Here is a tiny trained network, its code and every weight. The questions are about switching its units off for an input and a class, where a switched-off unit gives its printed mean instead of its output.

import numpy as np


def w(rows, s, z=0):
    codes = np.array(rows[::2]) - 128.0
    scale = np.full(codes.shape[1], s)
    scale[-1] = z or s
    return codes * scale


def norm(h):
    return h / np.sqrt((h * h).mean(-1, keepdims=True) + 1e-5)


def f(y):
    return np.maximum(y, 0)


def log_softmax(a):
    a = a - a.max(-1, keepdims=True)
    return a - np.log(np.exp(a).sum(-1, keepdims=True))


def net(x, mask):
    res = np.array(x, float).reshape(1, 5) / 4 @ E
    u = 0
    for l in range(2):
        y = f(norm(res) @ A[l][:, :-1].T + A[l][:, -1])
        res = res + np.where(mask[u : u + 16], y, B[l][:, -1]) @ B[l][:, :-1]
        u += 16
    return log_softmax(norm(res)[-1] @ U[:, :-1].T + U[:, -1])


A, B = {}, {}
E = w([
[173,182,120,80],'x0',
[89,93,173,162],'x1',
[91,141,2,157],'x2',
[181,123,103,169],'x3',
[102,52,86,60],'x4',
],0.009)
A[0] = w([
[118,164,223,99,129],'0.n1',
[136,120,111,156,128],'0.n2',
[179,77,58,23,151],'0.n3',
[153,141,167,76,37],'0.n4',
[248,134,173,178,121],'0.n5',
[113,190,109,98,46],'0.n6',
[43,109,73,80,113],'0.n7',
[144,214,115,174,5],'0.n8',
[96,78,59,162,12],'0.n9',
[34,82,67,173,160],'0.n10',
[113,66,97,102,200],'0.n11',
[72,137,74,23,142],'0.n12',
[176,94,74,52,73],'0.n13',
[188,119,43,131,66],'0.n14',
[65,245,95,110,70],'0.n15',
[100,131,96,71,164],'0.n16',
],0.012,0.0027)
B[0] = w([
[80,161,190,148,227],'0.n1',
[155,121,140,96,152],'0.n2',
[160,78,55,128,254],'0.n3',
[76,140,130,76,178],'0.n4',
[183,168,166,100,232],'0.n5',
[103,93,104,130,158],'0.n6',
[159,168,59,127,215],'0.n7',
[191,182,92,196,192],'0.n8',
[168,94,84,120,185],'0.n9',
[152,85,99,5,235],'0.n10',
[174,90,152,171,210],'0.n11',
[84,124,91,167,236],'0.n12',
[162,91,67,153,205],'0.n13',
[199,153,169,136,193],'0.n14',
[14,117,119,67,195],'0.n15',
[106,118,107,152,194],'0.n16',
],0.02,0.0065)
A[1] = w([
[150,139,113,130,5],'1.n1',
[119,90,77,69,131],'1.n2',
[10,107,103,161,78],'1.n3',
[166,85,96,160,77],'1.n4',
[136,57,40,82,101],'1.n5',
[40,98,145,109,175],'1.n6',
[153,131,80,127,98],'1.n7',
[120,196,121,59,123],'1.n8',
[166,97,177,43,40],'1.n9',
[86,180,84,157,43],'1.n10',
[112,3,172,135,169],'1.n11',
[147,135,118,165,189],'1.n12',
[197,5,206,134,174],'1.n13',
[177,139,100,162,162],'1.n14',
[140,153,142,127,109],'1.n15',
[106,89,70,159,114],'1.n16',
],0.014,0.0028)
B[1] = w([
[139,157,120,104,133],'1.n1',
[138,124,144,240,207],'1.n2',
[116,208,91,151,161],'1.n3',
[155,139,140,78,177],'1.n4',
[165,74,186,249,252],'1.n5',
[184,201,83,136,162],'1.n6',
[163,137,112,56,176],'1.n7',
[61,94,172,164,166],'1.n8',
[52,123,149,121,159],'1.n9',
[90,73,110,54,144],'1.n10',
[143,168,30,167,172],'1.n11',
[128,143,137,99,151],'1.n12',
[32,129,50,95,182],'1.n13',
[184,148,138,71,175],'1.n14',
[131,120,160,140,145],'1.n15',
[162,51,143,132,185],'1.n16',
],0.022,0.012)
U = w([
[22,184,248,114,203],'0',
[96,42,193,106,14],'1',
[19,161,56,166,143],'2',
[199,16,72,217,203],'3',
[77,109,143,113,43],'4',
[182,138,117,60,82],'5',
[94,62,167,101,2],'6',
[190,215,212,147,172],'7',
],0.015,0.0086)

Each question gives the input, the list of numbers given to net, and the class t.
The units are the neurons (one row each of A and B). Each row of codes is followed by its name. A weight is (code - 128) times the scale printed after its matrix; where a second scale follows, it is the last column's (A, B and U).
mask holds one flag per neuron, layer by layer. A switched-off neuron (its flag False) gives its mean, the last column of its row in B, instead of its output. The means were averaged over made-up inputs and are rounded, as every weight is.
A unit's drop is (log p(t) with every unit on - log p(t) with that unit switched off) / (log p(t) with every unit on - log p(t) with every unit switched off).
The circuit of an input: a set's keep is (log p(t) with only the set's units on - log p(t) with every unit switched off) / (log p(t) with every unit on - log p(t) with every unit switched off). Starting from the 12 units with the biggest drops (on a tie, the unit counted first), units are removed one at a time, each time the one whose removal leaves the highest keep (on an exact tie, the one counted first), for as long as the keep stays at least 0.8.
circuit, biggest first: the units of the circuit, biggest drop first
k most important neurons: the k neurons with the biggest drops, biggest first
k most important neurons of layer l: the k neurons of layer l with the biggest drops, biggest first
drop when u is switched off: that unit's drop, to one decimal
input [-2,5,-1,7,-1], class 0: most important neuron -> 0.n5
input [0,-3,1,0,-6], class 7: 4 most important neurons -> 0.n8, 0.n5, 1.n13, 0.n4
input [-3,-5,0,-1,-8], class 0: 2 most important neurons -> 0.n15, 0.n3
input [6,3,-5,2,-7], class 7: 4 most important neurons of layer 0 -> 0.n10, 0.n15, 0.n8, 0.n5
input [-6,-1,2,-7,-7], class 2: circuit, biggest first -> 0.n3, 1.n5
input [-3,2,5,-4,-8], class 2: 2 most important neurons of layer 0 -> 0.n15, 0.n3
input [8,-5,4,7,-3], class 5: 2 most important neurons -> 1.n5, 1.n2
input [7,8,6,-3,-5], class 2: 2 most important neurons of layer 0 -> 0.n15, 0.n3
input [1,-1,-1,8,3], class 5: 2 most important neurons -> 0.n14, 0.n5
input [-7,-1,-4,1,-2], class 0: 2 most important neurons -> 0.n3, 0.n5
input [-3,2,1,6,-3], class 5: 2 most important neurons -> 1.n5, 0.n1
input [-8,2,1,6,-8], class 7: drop when 0.n8 is switched off -> 0.2
input [2,-4,-6,5,2], class 0: drop when 1.n9 is switched off -> 0.1
input [0,0,5,-8,-7], class 2: circuit, biggest first -> 0.n15
input [-5,-2,-5,1,-8], class 7: drop when 0.n10 is switched off -> 0.3
